Here is a tiny trained network, its code and every weight. The questions are about switching its units off for an input and a target symbol, where a switched-off unit gives its printed mean instead of its output.

import numpy as np


def w(rows, s, z=0):
    codes = np.array(rows[::2]) - 128.0
    scale = np.full(codes.shape[1], s)
    scale[-1] = z or s
    return codes * scale


def f(y):
    return np.maximum(y, 0)


def softmax(a):
    e = np.exp(a - a.max(-1, keepdims=True))
    return e / e.sum(-1, keepdims=True)


def log_softmax(a):
    a = a - a.max(-1, keepdims=True)
    return a - np.log(np.exp(a).sum(-1, keepdims=True))


def net(x, mask):
    ids = ['ΛΠΨΩαβγδζηθμτφ'.index(c) for c in x.split()]
    T = len(ids)
    res = E[ids] + P[:T]
    r = res
    for j in range(2):
        rows = slice(3 * j, 3 * j + 3)
        q, k, v = (r @ M[0][rows].T for M in (Q, K, V))
        z = softmax(np.where(np.tri(T) > 0, q @ k.T / 3**0.5, -1e9)) @ v
        o = O[0][rows]
        res = res + np.where(mask[j], z, o[:, -1]) @ o[:, :-1]
    y = f(res @ A[0][:, :-1].T + A[0][:, -1])
    res = res + np.where(mask[2:10], y, B[0][:, -1]) @ B[0][:, :-1]
    return log_softmax(res[-1] @ U[:, :-1].T + U[:, -1])


Q, K, V, O, A, B = {}, {}, {}, {}, {}, {}
E = w([
[148,31,134,141],'Λ',
[115,125,100,149],'Π',
[167,145,167,63],'Ψ',
[168,227,166,192],'Ω',
[176,108,104,145],'α',
[137,154,157,177],'β',
[125,160,129,132],'γ',
[94,81,114,124],'δ',
[81,162,77,150],'ζ',
[202,143,131,157],'η',
[180,159,35,118],'θ',
[150,167,45,167],'μ',
[57,165,135,249],'τ',
[74,117,233,50],'φ',
],0.02)
P = w([
[130,223,199,253],'0',
[94,146,158,118],'1',
[29,22,80,73],'2',
[103,173,195,126],'3',
[97,154,183,144],'4',
[8,24,115,60],'5',
[80,139,192,129],'6',
[113,207,218,157],'7',
[88,142,197,125],'8',
[72,114,175,102],'9',
],0.0045)
Q[0] = w([
[30,63,231,140],'H1',
[151,52,12,115],'H1',
[109,145,85,149],'H1',
[3,241,54,192],'H2',
[75,167,160,167],'H2',
[135,63,124,101],'H2',
],0.0081)
K[0] = w([
[174,97,189,92],'H1',
[170,75,136,161],'H1',
[69,145,239,182],'H1',
[115,171,60,141],'H2',
[5,123,217,129],'H2',
[148,114,108,105],'H2',
],0.011)
V[0] = w([
[162,132,135,190],'H1',
[155,110,123,83],'H1',
[136,99,179,63],'H1',
[177,154,112,182],'H2',
[2,85,144,96],'H2',
[96,170,92,107],'H2',
],0.013)
O[0] = w([
[107,45,121,130,220],'H1',
[193,180,118,141,13],'H1',
[168,162,187,94,1],'H1',
[91,32,128,86,228],'H2',
[59,163,183,223,96],'H2',
[98,254,18,50,170],'H2',
],0.0088,0.0034)
A[0] = w([
[67,226,254,171,104],'N1',
[152,127,50,187,129],'N2',
[192,172,136,115,95],'N3',
[214,165,113,194,254],'N4',
[130,167,171,131,66],'N5',
[128,74,193,202,176],'N6',
[131,221,246,72,175],'N7',
[197,192,124,57,112],'N8',
],0.0099,0.0043)
B[0] = w([
[165,55,100,163,251],'N1',
[183,199,189,21,179],'N2',
[145,25,184,3,142],'N3',
[103,96,123,55,163],'N4',
[110,134,117,220,157],'N5',
[147,169,193,68,198],'N6',
[167,206,92,118,210],'N7',
[5,71,119,124,151],'N8',
],0.0063,0.012)
U = w([
[100,202,187,2,1],'Λ',
[125,137,97,120,36],'Π',
[143,133,74,152,30],'Ψ',
[178,58,53,163,68],'Ω',
[198,88,75,133,48],'α',
[129,102,217,81,151],'β',
[127,146,91,126,125],'γ',
[128,152,104,134,80],'δ',
[60,225,68,136,152],'ζ',
[118,172,133,90,198],'η',
[111,166,121,81,211],'θ',
[155,174,46,51,190],'μ',
[54,83,89,221,143],'τ',
[153,236,94,139,180],'φ',
],0.0086,0.0062)

Each question gives the input, a string of symbols that net reads in full, and the target symbol t.
The units are the heads (3 rows each of Q, K, V and O) and the neurons (one row each of A and B). Each row of codes is followed by its name. A weight is (code - 128) times the scale printed after its matrix; where a second scale follows, it is the last column's (O, A, B and U).
mask holds one flag per unit, heads first, then neurons. A switched-off unit (its flag False) gives its mean, the last column of its rows in O or B, instead of its output. The means were averaged over made-up inputs and are rounded, as every weight is.
A unit's drop is (log p(t) with every unit on - log p(t) with that unit switched off) / (log p(t) with every unit on - log p(t) with every unit switched off).
The circuit of an input: a set's keep is (log p(t) with only the set's units on - log p(t) with every unit switched off) / (log p(t) with every unit on - log p(t) with every unit switched off). Starting from all 10 units, units are removed one at a time, each time the one whose removal leaves the highest keep (on an exact tie, the one counted first), for as long as the keep stays at least 0.8.
circuit, biggest first: the units of the circuit, biggest drop first
most important unit: the unit with the biggest drop
top k neurons: the k neurons with the biggest drops, biggest first
heads that matter: for each layer, one digit per head in row order, 1 if its drop is at least 0.15 and else 0, layers parted by /
drop when u is switched off: that unit's drop, to one decimal
input δ φ β, target φ: circuit, biggest first => (H1; H2)
input φ Λ τ Ω, target τ: top 3 neurons => (N1; N2; N5)
input τ φ φ η, target β: circuit, biggest first => (N6; H2; H1; N7)
input η α φ ζ β, target φ: most important unit => N7
input α φ Π Λ Ω β Π ζ φ η, target β: circuit, biggest first => (H2; N7; N6)
input α τ τ θ θ δ τ τ β, target τ: circuit, biggest first => (H2; H1)
input Ω α φ, target φ: circuit, biggest first => (N7; H2; H1)
input θ Ω τ τ ζ Ω, target τ: circuit, biggest first => (H2; H1)
input τ β Π, target τ: heads that matter => 11
input θ θ α, target μ: top 3 neurons => (N1; N2; N5)
input φ θ φ α γ ζ, target ζ: heads that matter => 01
input β Π ζ Ψ τ ζ τ ζ, target τ: heads that matter => 11
input μ Ω φ φ ζ τ, target φ: heads that matter => 10
input η Ω θ θ δ φ φ ζ θ Λ, target β: top 2 neurons => (N6; N7)
input μ Ω μ, target μ: drop when H2 is switched off => 0.8
input τ γ γ, target τ: drop when N7 is switched off => 0.2
input Ψ μ Ω μ, target μ: drop when H1 is switched off => 0.1
